Below is a small trained network, with its code and all its weights. Each question gives an input and a class and asks what happens when units are switched off, that is, made to give their printed mean instead of their output.

import numpy as np


def w(rows, s, z=0):
    codes = np.array(rows[::2]) - 128.0
    scale = np.full(codes.shape[1], s)
    scale[-1] = z or s
    return codes * scale


def norm(h):
    return h / np.sqrt((h * h).mean(-1, keepdims=True) + 1e-5)


def f(y):
    return np.maximum(y, 0)


def log_softmax(a):
    a = a - a.max(-1, keepdims=True)
    return a - np.log(np.exp(a).sum(-1, keepdims=True))


def net(x, mask):
    res = np.array(x, float).reshape(1, 7) / 4 @ E
    u = 0
    for l in range(4):
        y = f(norm(res) @ A[l][:, :-1].T + A[l][:, -1])
        res = res + np.where(mask[u : u + 5], y, B[l][:, -1]) @ B[l][:, :-1]
        u += 5
    return log_softmax(norm(res)[-1] @ U[:, :-1].T + U[:, -1])


A, B = {}, {}
E = w([
[138,119,123,127,126,128,130],'x0',
[131,80,239,61,103,108,159],'x1',
[139,112,119,123,128,127,127],'x2',
[161,73,158,194,227,76,187],'x3',
[123,126,131,129,131,127,119],'x4',
[157,183,108,67,122,6,135],'x5',
[119,140,139,132,132,129,120],'x6',
],0.012)
A[0] = w([
[109,117,128,126,155,172,111,1],'L0N0',
[115,68,184,115,117,223,145,42],'L0N1',
[149,127,171,55,74,176,115,25],'L0N2',
[138,85,250,89,98,134,165,118],'L0N3',
[115,139,140,48,125,64,138,76],'L0N4',
],0.016,0.004)
B[0] = w([
[149,166,153,150,131,174,129,155],'L0N0',
[236,162,183,196,74,171,134,244],'L0N1',
[13,86,83,127,105,97,141,198],'L0N2',
[69,55,181,6,198,144,117,255],'L0N3',
[222,151,160,143,66,88,114,197],'L0N4',
],0.013,0.011)
A[1] = w([
[86,163,52,80,63,183,82,4],'L1N0',
[145,184,50,166,160,130,116,59],'L1N1',
[159,80,144,143,178,135,132,122],'L1N2',
[138,104,149,173,249,89,168,69],'L1N3',
[128,161,28,169,162,167,114,72],'L1N4',
],0.021,0.0035)
B[1] = w([
[25,101,41,200,149,71,147,230],'L1N0',
[181,98,202,38,188,132,116,233],'L1N1',
[52,184,85,151,162,123,92,223],'L1N2',
[35,130,51,183,100,81,157,252],'L1N3',
[148,75,217,9,102,193,115,247],'L1N4',
],0.016,0.011)
A[2] = w([
[76,135,64,163,44,160,131,52],'L2N0',
[219,200,114,135,84,77,99,120],'L2N1',
[150,229,94,129,66,174,91,1],'L2N2',
[168,121,143,222,124,252,120,4],'L2N3',
[213,157,147,152,113,96,149,14],'L2N4',
],0.021,0.0014)
B[2] = w([
[81,169,128,174,171,72,155,239],'L2N0',
[204,193,108,158,142,133,130,192],'L2N1',
[194,114,182,157,178,182,170,158],'L2N2',
[251,149,79,189,78,193,97,255],'L2N3',
[103,188,101,151,126,120,133,168],'L2N4',
],0.018,0.0092)
A[3] = w([
[90,139,141,102,128,93,131,187],'L3N0',
[147,97,218,36,134,134,152,6],'L3N1',
[217,121,157,102,124,105,133,16],'L3N2',
[232,203,107,80,130,2,142,74],'L3N3',
[87,173,124,138,157,138,164,205],'L3N4',
],0.022,0.0014)
B[3] = w([
[137,121,99,169,135,167,162,192],'L3N0',
[183,188,126,9,185,114,86,249],'L3N1',
[51,160,195,192,122,159,156,173],'L3N2',
[187,94,130,230,70,250,112,209],'L3N3',
[191,110,109,112,10,29,107,179],'L3N4',
],0.016,0.017)
U = w([
[166,110,148,5,197,167,84,254],'0',
[246,158,113,207,111,217,108,78],'1',
[51,111,56,162,131,52,143,62],'2',
],0.012,0.0015)

Each question gives the input, the list of numbers given to net, and the class t.
The units are the neurons (one row each of A and B). Each row of codes is followed by its name. A weight is (code - 128) times the scale printed after its matrix; where a second scale follows, it is the last column's (A, B and U).
mask holds one flag per neuron, layer by layer. A switched-off neuron (its flag False) gives its mean, the last column of its row in B, instead of its output. The means were averaged over made-up inputs and are rounded, as every weight is.
A unit's drop is (log p(t) with every unit on - log p(t) with that unit switched off) / (log p(t) with every unit on - log p(t) with every unit switched off).
The circuit of an input: a set's keep is (log p(t) with only the set's units on - log p(t) with every unit switched off) / (log p(t) with every unit on - log p(t) with every unit switched off). Starting from the 12 units with the biggest drops (on a tie, the unit counted first), units are removed one at a time, each time the one whose removal leaves the highest keep (on an exact tie, the one counted first), for as long as the keep stays at least 0.8.
units of the circuit, in order: the units of the circuit, biggest drop first
top k neurons: the k neurons with the biggest drops, biggest first
top k neurons in layer l: the k neurons of layer l with the biggest drops, biggest first
drop of u: that unit's drop, to one decimal
input [8,-7,3,6,-7,2,-5], class 0: top 2 neurons : L0N3, L1N1
input [-8,-6,7,-4,6,5,-6], class 0: top 2 neurons : L0N3, L1N1
input [-1,7,-8,-2,3,8,3], class 1: top 3 neurons in layer 1 : L1N4, L1N1, L1N0
input [1,7,0,8,-2,3,-8], class 2: top neuron in layer 0 : L0N1
input [-5,-4,2,5,-4,-4,7], class 2: top 4 neurons : L1N3, L0N1, L1N2, L3N1
input [-5,6,8,-4,6,7,6], class 1: top 3 neurons : L0N4, L3N3, L1N4
input [-7,-1,7,-8,8,6,-6], class 2: top 2 neurons : L1N0, L0N1
input [8,-7,7,4,-7,-3,5], class 0: top 2 neurons : L0N3, L1N4
input [-1,8,-1,-6,-2,-6,0], class 0: top 2 neurons : L0N3, L0N2
input [-5,5,-6,5,7,7,1], class 1: top 2 neurons in layer 0 : L0N4, L0N2
input [-7,-3,6,6,-7,-1,0], class 2: drop of L1N3 : 0.9
input [-5,-3,3,-7,-5,-4,-5], class 2: drop of L1N0 : 1.2
input [8,-4,-8,-6,2,2,1], class 2: drop of L1N0 : 1.3
input [0,-4,2,-2,-5,3,-1], class 0: drop of L0N1 : 0.5
input [-2,-4,4,7,6,1,4], class 2: units of the circuit, in order : L1N3
